Below are the code and all the weights of a small trained network. Each question names an input and a class and asks about switching units off, where a switched-off unit gives its printed mean instead of its output.

import numpy as np


def w(rows, s, z=0):
    codes = np.array(rows[::2]) - 128.0
    scale = np.full(codes.shape[1], s)
    scale[-1] = z or s
    return codes * scale


def norm(h):
    return h / np.sqrt((h * h).mean(-1, keepdims=True) + 1e-5)


def f(y):
    return y / 2 * (1 + np.tanh(0.7978845608 * (y + 0.044715 * y**3)))


def log_softmax(a):
    a = a - a.max(-1, keepdims=True)
    return a - np.log(np.exp(a).sum(-1, keepdims=True))


def net(x, mask):
    res = np.array(x, float).reshape(1, 4) / 4 @ E
    u = 0
    for l in range(3):
        y = f(norm(res) @ A[l][:, :-1].T + A[l][:, -1])
        res = res + np.where(mask[u : u + 6], y, B[l][:, -1]) @ B[l][:, :-1]
        u += 6
    return log_softmax(norm(res)[-1] @ U[:, :-1].T + U[:, -1])


A, B = {}, {}
E = w([
[117,86,111,121,124],'x0',
[151,158,249,7,155],'x1',
[136,208,163,145,143],'x2',
[203,69,254,192,123],'x3',
],0.0046)
A[0] = w([
[87,129,155,188,116,17],'L0N0',
[170,73,217,174,115,252],'L0N1',
[129,89,105,83,106,182],'L0N2',
[115,139,116,112,158,120],'L0N3',
[136,191,148,131,151,179],'L0N4',
[174,123,177,2,156,241],'L0N5',
],0.0089,0.0019)
B[0] = w([
[102,10,108,122,164,134],'L0N0',
[233,175,169,211,128,235],'L0N1',
[128,199,99,159,101,149],'L0N2',
[209,113,109,113,2,134],'L0N3',
[101,65,51,141,93,159],'L0N4',
[22,126,162,88,112,253],'L0N5',
],0.0065,0.0068)
A[1] = w([
[22,110,105,105,125,98],'L1N0',
[90,135,175,55,157,43],'L1N1',
[97,150,111,2,166,103],'L1N2',
[99,144,159,168,168,217],'L1N3',
[179,85,247,64,132,7],'L1N4',
[179,150,42,93,156,119],'L1N5',
],0.0095,0.0012)
B[1] = w([
[127,204,134,106,132,254],'L1N0',
[188,92,136,146,136,211],'L1N1',
[228,126,160,118,73,250],'L1N2',
[124,56,86,83,108,171],'L1N3',
[7,137,69,154,134,226],'L1N4',
[84,164,140,186,166,159],'L1N5',
],0.014,0.0044)
A[2] = w([
[149,171,132,160,168,115],'L2N0',
[148,151,85,169,138,175],'L2N1',
[169,160,87,137,138,116],'L2N2',
[46,67,158,171,108,187],'L2N3',
[118,125,93,221,142,253],'L2N4',
[248,56,91,174,179,3],'L2N5',
],0.015,0.0015)
B[2] = w([
[108,73,70,117,110,154],'L2N0',
[165,142,127,167,179,176],'L2N1',
[86,43,186,105,149,153],'L2N2',
[108,74,136,214,61,205],'L2N3',
[113,168,129,46,156,247],'L2N4',
[252,52,101,190,188,212],'L2N5',
],0.015,0.011)
U = w([
[35,200,47,78,245,41],'0',
[223,36,84,222,210,148],'1',
[157,187,195,60,24,254],'2',
[31,60,157,254,8,56],'3',
],0.009,0.00094)

Each question gives the input, the list of numbers given to net, and the class t.
The units are the neurons (one row each of A and B). Each row of codes is followed by its name. A weight is (code - 128) times the scale printed after its matrix; where a second scale follows, it is the last column's (A, B and U).
mask holds one flag per neuron, layer by layer. A switched-off neuron (its flag False) gives its mean, the last column of its row in B, instead of its output. The means were averaged over made-up inputs and are rounded, as every weight is.
A unit's drop is (log p(t) with every unit on - log p(t) with that unit switched off) / (log p(t) with every unit on - log p(t) with every unit switched off).
The circuit of an input: a set's keep is (log p(t) with only the set's units on - log p(t) with every unit switched off) / (log p(t) with every unit on - log p(t) with every unit switched off). Starting from the 12 units with the biggest drops (on a tie, the unit counted first), units are removed one at a time, each time the one whose removal leaves the highest keep (on an exact tie, the one counted first), for as long as the keep stays at least 0.8.
circuit, biggest first: the units of the circuit, biggest drop first
most important unit: the unit with the biggest drop
k most important neurons: the k neurons with the biggest drops, biggest first
top k neurons in layer l: the k neurons of layer l with the biggest drops, biggest first
drop of u: that unit's drop, to one decimal
input [5,-1,6,-8], class 0: 4 most important neurons -> L0N5, L2N5, L1N5, L2N3
input [-5,-1,-6,-3], class 0: most important unit -> L0N5
input [-7,2,-3,-7], class 2: circuit, biggest first -> L2N5, L1N2
input [0,0,8,-3], class 0: 2 most important neurons -> L0N4, L0N5
input [-6,2,-2,-8], class 2: circuit, biggest first -> L1N2, L2N5
input [6,-1,-8,-6], class 0: 2 most important neurons -> L2N5, L0N5
input [-4,-1,-7,-1], class 0: 2 most important neurons -> L0N5, L2N5
input [4,-2,4,0], class 0: 3 most important neurons -> L0N1, L2N3, L2N5
input [-8,6,3,-2], class 2: 2 most important neurons -> L0N5, L2N5
input [3,-8,6,-2], class 0: 2 most important neurons -> L0N1, L2N5
input [6,0,-4,-4], class 0: 2 most important neurons -> L2N3, L0N2
input [-4,1,-3,6], class 3: top 4 neurons in layer 1 -> L1N4, L1N2, L1N1, L1N0
input [-8,6,3,-1], class 2: drop of L2N3 -> 0.1
input [-7,3,3,5], class 3: most important unit -> L2N3
input [2,-2,2,-4], class 0: drop of L0N5 -> 0.5
input [8,5,2,5], class 3: drop of L2N3 -> 0.1
